Below is a small trained network, with its code and all its weights. Each question gives an input and a class and asks what happens when units are switched off, that is, made to give their printed mean instead of their output.

import numpy as np


def w(rows, s, z=0):
    codes = np.array(rows[::2]) - 128.0
    scale = np.full(codes.shape[1], s)
    scale[-1] = z or s
    return codes * scale


def norm(h):
    return h / np.sqrt((h * h).mean(-1, keepdims=True) + 1e-5)


def f(y):
    return y / 2 * (1 + np.tanh(0.7978845608 * (y + 0.044715 * y**3)))


def log_softmax(a):
    a = a - a.max(-1, keepdims=True)
    return a - np.log(np.exp(a).sum(-1, keepdims=True))


def net(x, mask):
    res = np.array(x, float).reshape(1, 3) / 4 @ E
    u = 0
    for l in range(3):
        y = f(norm(res) @ A[l][:, :-1].T + A[l][:, -1])
        res = res + np.where(mask[u : u + 11], y, B[l][:, -1]) @ B[l][:, :-1]
        u += 11
    return log_softmax(norm(res)[-1] @ U[:, :-1].T + U[:, -1])


A, B = {}, {}
E = w([
[111,224,226,145,97,136],'x0',
[88,26,222,144,87,141],'x1',
[157,92,183,100,254,109],'x2',
],0.0079)
A[0] = w([
[116,36,92,124,4,124,139],'L0N1',
[129,147,242,118,179,127,99],'L0N2',
[120,179,174,136,76,137,162],'L0N3',
[125,171,172,129,33,123,254],'L0N4',
[125,66,124,123,177,127,183],'L0N5',
[118,113,142,141,54,134,93],'L0N6',
[138,141,87,113,170,136,56],'L0N7',
[126,236,94,125,94,130,60],'L0N8',
[119,108,225,137,104,133,156],'L0N9',
[132,127,175,126,157,122,109],'L0N10',
[136,158,53,126,189,113,93],'L0N11',
],0.023,0.0058)
B[0] = w([
[60,150,63,111,169,254,243],'L0N1',
[49,237,173,183,150,196,240],'L0N2',
[78,161,75,55,88,64,219],'L0N3',
[47,72,129,39,57,172,254],'L0N4',
[245,44,139,150,82,107,198],'L0N5',
[129,121,172,58,253,132,188],'L0N6',
[148,111,62,123,172,102,164],'L0N7',
[238,122,207,139,52,85,217],'L0N8',
[104,165,34,147,213,95,233],'L0N9',
[107,127,176,159,103,186,172],'L0N10',
[168,105,17,156,161,110,204],'L0N11',
],0.029,0.016)
A[1] = w([
[189,69,131,48,61,36,127],'L1N1',
[135,128,125,96,70,133,37],'L1N2',
[98,125,166,89,188,122,4],'L1N3',
[142,53,251,177,162,108,126],'L1N4',
[130,142,119,168,175,133,25],'L1N5',
[196,80,78,136,175,192,97],'L1N6',
[128,112,138,78,42,136,127],'L1N7',
[160,39,246,93,69,94,159],'L1N8',
[163,220,231,226,128,109,15],'L1N9',
[54,112,153,102,146,128,17],'L1N10',
[97,118,118,106,29,95,169],'L1N11',
],0.02,0.0029)
B[1] = w([
[214,99,169,23,149,112,244],'L1N1',
[152,135,152,112,123,165,154],'L1N2',
[112,154,100,92,114,132,157],'L1N3',
[62,96,153,155,169,212,140],'L1N4',
[145,86,136,152,107,182,162],'L1N5',
[112,167,89,165,17,122,254],'L1N6',
[158,101,183,120,118,184,186],'L1N7',
[88,52,221,103,38,131,189],'L1N8',
[184,124,145,184,253,172,204],'L1N9',
[100,128,93,101,148,93,193],'L1N10',
[147,90,160,128,119,185,185],'L1N11',
],0.033,0.012)
A[2] = w([
[53,78,161,110,151,191,58],'L2N1',
[108,157,128,99,159,113,41],'L2N2',
[3,149,119,78,152,118,59],'L2N3',
[85,138,106,187,86,104,192],'L2N4',
[98,107,170,81,133,78,30],'L2N5',
[124,99,127,149,220,125,53],'L2N6',
[141,79,102,109,171,153,59],'L2N7',
[94,162,95,166,113,113,63],'L2N8',
[26,230,189,146,44,84,29],'L2N9',
[127,38,109,138,122,38,53],'L2N10',
[192,126,96,108,160,34,3],'L2N11',
],0.025,0.0023)
B[2] = w([
[76,147,117,125,160,11,218],'L2N1',
[131,93,77,111,137,190,154],'L2N2',
[55,158,107,45,176,124,251],'L2N3',
[115,129,132,143,53,148,156],'L2N4',
[184,164,159,167,83,185,151],'L2N5',
[184,173,187,130,84,95,159],'L2N6',
[56,202,185,157,63,32,156],'L2N7',
[96,40,149,154,85,131,161],'L2N8',
[96,95,42,54,164,174,173],'L2N9',
[148,253,152,85,171,120,163],'L2N10',
[104,95,123,158,213,45,171],'L2N11',
],0.034,0.018)
U = w([
[96,71,193,152,133,110,35],'0',
[170,95,208,49,70,134,179],'1',
[5,170,106,66,170,160,169],'2',
[210,126,75,123,144,21,125],'3',
[106,111,153,128,153,87,2],'4',
[136,170,197,209,191,167,147],'5',
[115,118,60,175,56,160,159],'6',
],0.018,0.0086)

Each question gives the input, the list of numbers given to net, and the class t.
The units are the neurons (one row each of A and B). Each row of codes is followed by its name. A weight is (code - 128) times the scale printed after its matrix; where a second scale follows, it is the last column's (A, B and U).
mask holds one flag per neuron, layer by layer. A switched-off neuron (its flag False) gives its mean, the last column of its row in B, instead of its output. The means were averaged over made-up inputs and are rounded, as every weight is.
A unit's drop is (log p(t) with every unit on - log p(t) with that unit switched off) / (log p(t) with every unit on - log p(t) with every unit switched off).
The circuit of an input: a set's keep is (log p(t) with only the set's units on - log p(t) with every unit switched off) / (log p(t) with every unit on - log p(t) with every unit switched off). Starting from the 12 units with the biggest drops (on a tie, the unit counted first), units are removed one at a time, each time the one whose removal leaves the highest keep (on an exact tie, the one counted first), for as long as the keep stays at least 0.8.
units of the circuit, in order: the units of the circuit, biggest drop first
most important unit: the unit with the biggest drop
k most important neurons: the k neurons with the biggest drops, biggest first
k most important neurons of layer l: the k neurons of layer l with the biggest drops, biggest first
drop when u is switched off: that unit's drop, to one decimal
input [-7,7,8], class 6: units of the circuit, in order	[L0N5 L1N6]
input [1,-1,-5], class 1: units of the circuit, in order	[L0N8]
input [-2,-7,7], class 3: 2 most important neurons of layer 0	[L0N1 L0N2]
input [-4,7,1], class 6: 3 most important neurons	[L0N5 L0N4 L1N6]
input [-8,0,5], class 3: 3 most important neurons	[L0N4 L0N11 L0N8]
input [0,-2,0], class 3: 2 most important neurons	[L0N11 L0N4]
input [-2,-3,-5], class 1: 2 most important neurons	[L0N8 L0N9]
input [-2,2,3], class 0: 2 most important neurons of layer 0	[L0N5 L0N1]
input [-7,2,2], class 6: 3 most important neurons of layer 0	[L0N8 L0N1 L0N4]
input [1,-2,4], class 5: 3 most important neurons of layer 0	[L0N2 L0N4 L0N1]
input [-5,-1,7], class 3: 3 most important neurons	[L0N5 L0N11 L0N4]
input [-3,-4,-8], class 1: 2 most important neurons	[L0N8 L0N2]
input [-8,3,4], class 1: 2 most important neurons	[L0N9 L0N5]
input [-5,-4,-2], class 6: 2 most important neurons	[L1N6 L0N3]
input [-8,0,7], class 3: 3 most important neurons	[L0N4 L0N11 L0N8]
input [1,-8,4], class 3: most important unit	L0N1
input [0,-1,0], class 3: 2 most important neurons	[L0N11 L0N4]
input [2,-6,6], class 6: 2 most important neurons of layer 0	[L0N11 L0N7]
input [4,-2,6], class 5: 2 most important neurons	[L0N4 L1N9]
input [-8,3,7], class 1: most important unit	L0N9
input [-4,-4,-3], class 6: drop when L1N6 is switched off	0.4
input [-4,4,5], class 0: drop when L0N3 is switched off	0.3
input [2,6,7], class 5: drop when L2N1 is switched off	0.0
